B =
[[35 65 51 51 66 54 78 43]
 [84 65 50 66 66 48 56 65]
 [65 66 75 31 59 60 65 55]
 [58 65 44 37 58 80 70 65]
 [66 65 42 71 68 49 64 59]
 [79 66 71 73 66 68 60 74]
 [84 66 67 76 66 69 58 78]
 [44 65 25 17 57 56 75 42]
 [77 66 70 81 68 67 60 74]
 [75 66 63 72 67 62 61 70]
 [57 66 77 55 68 31 66 40]
 [73 66 62 70 66 65 62 70]
 [21 65 38 38 60 83 87 51]
 [82 65 57 80 66 75 59 82]]
B[0][0] => 35
B[:, 0] => [35, 84, 65, 58, 66, 79, 84, 44, 77, 75, 57, 73, 21, 82]
B[:, 5] => [54, 48, 60, 80, 49, 68, 69, 56, 67, 62, 31, 65, 83, 75]
B[:, 1] => [65, 65, 66, 65, 65, 66, 66, 65, 66, 66, 66, 66, 65, 65]
B[3][5] => 80
B[9] => [75, 66, 63, 72, 67, 62, 61, 70]
B[3][3] => 37
B[:, 2] => [51, 50, 75, 44, 42, 71, 67, 25, 70, 63, 77, 62, 38, 57]
B[10][2] => 77
B[8] => [77, 66, 70, 81, 68, 67, 60, 74]
B[7][0] => 44
B[7][6] => 75
B[13][3] => 80
B[2][0] => 65
B[6][2] => 67
B[0] => [35, 65, 51, 51, 66, 54, 78, 43]
B[11][7] => 70
B[3] => [58, 65, 44, 37, 58, 80, 70, 65]
B[11][2] => 62
B[9][1] => 66
B[0][6] => 78
B[5][4] => 66
B[:, 7] => [43, 65, 55, 65, 59, 74, 78, 42, 74, 70, 40, 70, 51, 82]
B[2][5] => 60
B[10][3] => 55
B[0][5] => 54
B[1][6] => 56
B[4][7] => 59
B[2][6] => 65
B[:, 3] => [51, 66, 31, 37, 71, 73, 76, 17, 81, 72, 55, 70, 38, 80]
B[3][2] => 44
B[3][7] => 65
B[8][0] => 77

x = [-5.51 -7.19 -6.24  4.71 -4.52]
x[0]	-5.51
x[2]	-6.24
x[1]	-7.19

data = ((3262, 8412, 3285, 3721, 4320, 3522, 2902, 6432, 7870, 8385, 6715), (7705, 3059, 7556, 7198, 6540, 7320, 7990, 3799, 3126, 3012, 3745), (5305, 3971, 8040, 4747, 7619, 4983, 5424, 5313, 3892, 4080, 5703), (3638, 6394, 5852, 3561, 6308, 3617, 3476, 6282, 6049, 6481, 6743), (5673, 4172, 7485, 5221, 7061, 5390, 5786, 5065, 4084, 4232, 5342), (6841, 4069, 6769, 6513, 6144, 6577, 7003, 4312, 4021, 4028, 4328), (7393, 4371, 5937, 7225, 5308, 7189, 7546, 3940, 4308, 4255, 3786), (7270, 4674, 5601, 7173, 5069, 7105, 7390, 4006, 4580, 4547, 3842), (5482, 6291, 4640, 5618, 4794, 5499, 5393, 5090, 6002, 6212, 5133), (5054, 5686, 5807, 4959, 5868, 4971, 5006, 5396, 5442, 5692, 5619), (5365, 4374, 7427, 4931, 7101, 5103, 5449, 5255, 4260, 4448, 5578), (4073, 4779, 7807, 3587, 7780, 3832, 4076, 6075, 4595, 4945, 6647), (7149, 3867, 6827, 6803, 6104, 6865, 7341, 4122, 3845, 3812, 4092), (7273, 3564, 7163, 6856, 6342, 6949, 7497, 4055, 3573, 3520, 4036))
Indices start at 0.
(0, 0) => 3262
(10, 7) => 5255
(12, 3) => 6803
(8, 3) => 5618
(12, 2) => 6827
(3, 2) => 5852
(0, 4) => 4320
(12, 6) => 7341
(12, 4) => 6104
(12, 7) => 4122
(1, 5) => 7320
(7, 1) => 4674
(9, 9) => 5692
(3, 7) => 6282
(7, 5) => 7105
(0, 1) => 8412
(1, 7) => 3799
(11, 2) => 7807
(7, 10) => 3842
(4, 6) => 5786
(5, 1) => 4069
(3, 4) => 6308
(3, 3) => 3561
(8, 2) => 4640
(5, 9) => 4028
(8, 5) => 5499
(10, 1) => 4374
(7, 2) => 5601
(3, 1) => 6394
(9, 5) => 4971
(12, 8) => 3845
(1, 9) => 3012
(2, 5) => 4983
(10, 10) => 5578
(1, 3) => 7198
(6, 10) => 3786
